Each row has a name. After each piece below comes the name of the row it's from, unless a question asks for something else. Each question is about the rows just above it.

j_108: [109 165 175 116 108  96 113 130]
j_626: [106 156 180 120 137 111 138 116]
j_162: [ 81 137 105 182 128 166 142  91]
j_125: [106 117 147 136 175 148 181  96]
j_843: [104 108  86 171 150 177 158  97]
j_940: [113 118 149 128 168 139 174 104]
j_513: [171 123 102 107  87 106  78 169]
Put [ 91 142 166 128 182 105 137  81] back in order: which row is it? => j_162
Print row j_162. => [ 81 137 105 182 128 166 142  91]
Which row holds this, read backwards? [ 97 158 177 150 171] => j_843
Print row j_940. => [113 118 149 128 168 139 174 104]
Which row holds [174 139 168 128 149 118 113] read backwards? => j_940

j_385: [ 84 189  85 156 112 122 133 169]
j_195: [189 133 169 122  84 112 156  84]
j_704: [ 90 119  78 154 119 108  71 138]
j_494: [133 132 184  87  90 119  78 156]
Which row holds these entries in another order? [138  71 108 119 154  78 119  90] => j_704
Print row j_385. => [ 84 189  85 156 112 122 133 169]
[169 133 122 112 156] is which row, read backwards? => j_385
Which row holds this, read backwards? [156  78 119  90] => j_494
Put [ 84 156 112  84 122 169 133 189] back in order: which row is it? => j_195
Which row holds these entries in another order? [ 84  85 112 122 133 156 169 189] => j_385

j_853: [111 138 128 128 135 150 131 115 103 109 115 123 142 159  98 165 107 145
 116 133 143 115 146 170 156 110 139 133 125 110 133 129 131 126 169 137
 137 134 138 103 160 125 133 144 133 131 145 113 109 149 114 124]
j_370: [106 135 120 125 112 144 111 128 113 106 127 121 150 129 116 167 107 128
 141 133 123 107 133 152 144 127 109 106 112 110 131 108 128 118 155 151
 131 127 125 128 147 125 121 145 125 119 133 112 111 133 122 122]
j_58: [146 117 127 132 116 102 123 146 158 147 140 131 116  92 162  88 150 104
 141 120 111 145 106  76  96 151 112 121 131 147 125 126 123 133  80 120
 119 121 117 160  91 128 121 109 124 127 106 145 150 103 149 131]
j_803: [129 101  84 143 118 110 138 157 135 133 146 138 112 132 121  98 118 104
 154 139 123 134 145 124 109 143 114 120 124 117 136 118 101 147 127 124
 133 151 130 156  85 127 136 139 128 139 105 162 129 111 143 111]
j_420: [126 120  93 136 112 128 119 152 154 120 128 136 128 118 115 134 110  94
 161 137 136 152 130 129 125 147 104 112 108 122 138 119 124 134 153 128
 149 132 144 165 120 113 127 138 116 136 117 127 132 118 153 106]
j_364: [146 117 127 132 116 102 123 146 158 147 140 131 116  92 162  88 150 104
 141 120 111 145 106  76  96 151 112 121 131 147 125 126 151 105 158 111
 132 115 141 112 148 142 140 133 104 109 151 111 130 138 107 127]
Which row holds this, read backwards? [133 111 112 133 119 125 145 121 125 147] => j_370
Print row j_853. => [111 138 128 128 135 150 131 115 103 109 115 123 142 159  98 165 107 145
 116 133 143 115 146 170 156 110 139 133 125 110 133 129 131 126 169 137
 137 134 138 103 160 125 133 144 133 131 145 113 109 149 114 124]

j_600: [133 129  94 135 108]
j_59: [110  81 185 150 135]
j_828: [150  81 111 185 135]
j_448: [116 106 122 100 155]
j_92: [124 100 119 100 135]
[135 185 111  81 150] is which row reordered? => j_828
Print row j_828. => [150  81 111 185 135]
Which row holds these entries in another order? [135 150  81 111 185] => j_828

j_300: [144 102 183 123 137 128 120 122 144]
j_716: [183 123 122 144 120 143 137 128 102]
j_611: [182 122 122 145 121 143 137 130 101]
Print row j_611. => [182 122 122 145 121 143 137 130 101]
[143 137 130 101 182 122 122 145 121] is which row reordered? => j_611
Print row j_300. => [144 102 183 123 137 128 120 122 144]
Which row holds this, read backwards? [101 130 137] => j_611
Which row holds these entries in another order? [137 120 143 123 102 144 128 122 183] => j_716

j_758: [133 115  83  99 186 151  66]
j_770: [ 82 112 124 134 110 146 151]
j_794: [133 115  83  99 103 151  66]
j_612: [101 127 133 141 164 138  69]
j_475: [144 174 137 162 121  82 136]
j_742: [101 127 133 141 164 138  79]
j_287: [111 147 166 159 186 114 126]
Print row j_612. => [101 127 133 141 164 138  69]
Which row holds these entries in another order? [ 99  66  83 151 133 186 115] => j_758

